Below are the code and all the weights of a small trained network. Each question names an input and a class and asks about switching units off, where a switched-off unit gives its printed mean instead of its output.

import numpy as np


def w(rows, s, z=0):
    codes = np.array(rows[::2]) - 128.0
    scale = np.full(codes.shape[1], s)
    scale[-1] = z or s
    return codes * scale


def f(y):
    return y / 2 * (1 + np.tanh(0.7978845608 * (y + 0.044715 * y**3)))


def log_softmax(a):
    a = a - a.max(-1, keepdims=True)
    return a - np.log(np.exp(a).sum(-1, keepdims=True))


def net(x, mask):
    res = np.array(x, float).reshape(1, 8) / 4 @ E
    y = f(res @ A[0][:, :-1].T + A[0][:, -1])
    res = res + np.where(mask, y, B[0][:, -1]) @ B[0][:, :-1]
    return log_softmax(res[-1] @ U[:, :-1].T + U[:, -1])


A, B = {}, {}
E = w([
[124,134,123,125,133,128,117,128,125],'x0',
[220,72,248,137,60,101,92,253,100],'x1',
[127,129,133,130,127,124,125,122,118],'x2',
[121,137,130,127,125,125,120,123,126],'x3',
[116,117,197,26,235,199,104,145,171],'x4',
[179,240,175,165,190,13,150,123,197],'x5',
[125,136,135,129,128,130,115,120,128],'x6',
[129,137,131,124,121,129,125,130,126],'x7',
],0.005)
A[0] = w([
[197,99,205,135,77,121,121,199,84,101],'N0',
[167,203,181,152,178,51,157,110,187,123],'N1',
[81,152,62,138,164,141,148,58,132,92],'N2',
[94,38,91,80,93,218,111,117,73,98],'N3',
[89,163,60,117,148,149,147,57,141,95],'N4',
[143,140,58,213,28,66,144,107,77,105],'N5',
[173,225,169,148,172,46,141,118,189,95],'N6',
[194,90,220,145,72,125,124,194,105,104],'N7',
[78,159,63,119,151,138,147,56,136,88],'N8',
[109,151,119,128,156,127,188,135,155,254],'N9',
[177,227,160,145,175,53,148,126,187,103],'N10',
[90,161,67,124,156,151,151,48,133,83],'N11',
[126,142,56,211,25,68,149,131,87,114],'N12',
[105,109,193,3,223,183,101,146,200,112],'N13',
],0.0056,0.0094)
B[0] = w([
[44,142,94,58,213,49,113,195,214,161],'N0',
[78,112,78,162,73,177,119,156,75,166],'N1',
[82,134,131,81,171,86,124,197,173,138],'N2',
[46,169,93,186,53,199,139,223,85,154],'N3',
[79,140,121,81,183,61,114,230,194,139],'N4',
[148,136,212,164,218,182,217,106,150,162],'N5',
[28,129,71,187,67,214,147,227,63,156],'N6',
[58,144,79,66,198,46,111,187,215,165],'N7',
[50,149,115,77,181,75,133,221,198,137],'N8',
[254,74,90,84,67,101,31,28,107,253],'N9',
[69,128,84,159,74,201,130,204,74,158],'N10',
[41,157,108,89,190,66,145,247,193,136],'N11',
[151,143,218,156,209,176,215,83,152,165],'N12',
[148,137,200,210,179,184,236,89,114,164],'N13',
],0.0064,0.0082)
U = w([
[47,148,100,48,219,32,117,237,242,29],'0',
[181,111,115,126,97,125,106,91,105,251],'1',
[166,109,110,114,110,137,111,101,103,222],'2',
[43,142,79,185,27,226,138,218,18,1],'3',
[167,109,123,103,111,117,103,84,123,184],'4',
[167,128,133,111,110,116,108,69,112,171],'5',
[160,144,254,186,249,190,228,73,137,19],'6',
[177,135,121,110,111,98,85,81,99,126],'7',
],0.0067,0.0055)

Each question gives the input, the list of numbers given to net, and the class t.
The units are the neurons (one row each of A and B). Each row of codes is followed by its name. A weight is (code - 128) times the scale printed after its matrix; where a second scale follows, it is the last column's (A, B and U).
mask holds one flag per neuron, in row order. A switched-off neuron (its flag False) gives its mean, the last column of its row in B, instead of its output. The means were averaged over made-up inputs and are rounded, as every weight is.
A unit's drop is (log p(t) with every unit on - log p(t) with that unit switched off) / (log p(t) with every unit on - log p(t) with every unit switched off).
The circuit of an input: a set's keep is (log p(t) with only the set's units on - log p(t) with every unit switched off) / (log p(t) with every unit on - log p(t) with every unit switched off). Starting from the 12 units with the biggest drops (on a tie, the unit counted first), units are removed one at a time, each time the one whose removal leaves the highest keep (on an exact tie, the one counted first), for as long as the keep stays at least 0.8.
circuit, biggest first: the units of the circuit, biggest drop first
k most important neurons: the k neurons with the biggest drops, biggest first
drop of u: that unit's drop, to one decimal
input [-4,-6,0,-3,8,-1,2,-4], class 6: circuit, biggest first : N13
input [0,-6,-1,0,2,7,-4,5], class 3: 3 most important neurons : N6, N10, N1
input [7,8,-4,7,-5,-8,-6,-1], class 0: circuit, biggest first : N0, N7
input [0,-7,-8,-5,8,-8,4,-5], class 3: 2 most important neurons : N3, N13
input [-6,3,-4,0,5,8,2,6], class 3: 2 most important neurons : N6, N10
input [-2,2,1,3,-4,7,0,-5], class 3: 2 most important neurons : N6, N10
input [3,5,2,2,3,8,2,-8], class 3: 2 most important neurons : N6, N10
input [5,6,-1,-2,8,-1,1,1], class 6: 2 most important neurons : N13, N9
input [-5,5,-5,-1,-8,7,7,4], class 6: 3 most important neurons : N12, N5, N3
input [-1,7,-6,-2,-8,8,8,-8], class 3: 2 most important neurons : N6, N10
input [-2,8,-5,-6,4,8,-8,5], class 0: 3 most important neurons : N7, N0, N3
input [-4,-8,-4,7,-8,-6,2,8], class 0: drop of N8 : 0.2
input [-4,6,-5,-5,-8,4,1,6], class 6: drop of N12 : 0.6
input [-3,2,6,4,7,-2,1,-3], class 6: drop of N6 : 0.1
input [2,-5,-3,1,-6,-1,1,0], class 6: drop of N7 : 0.1
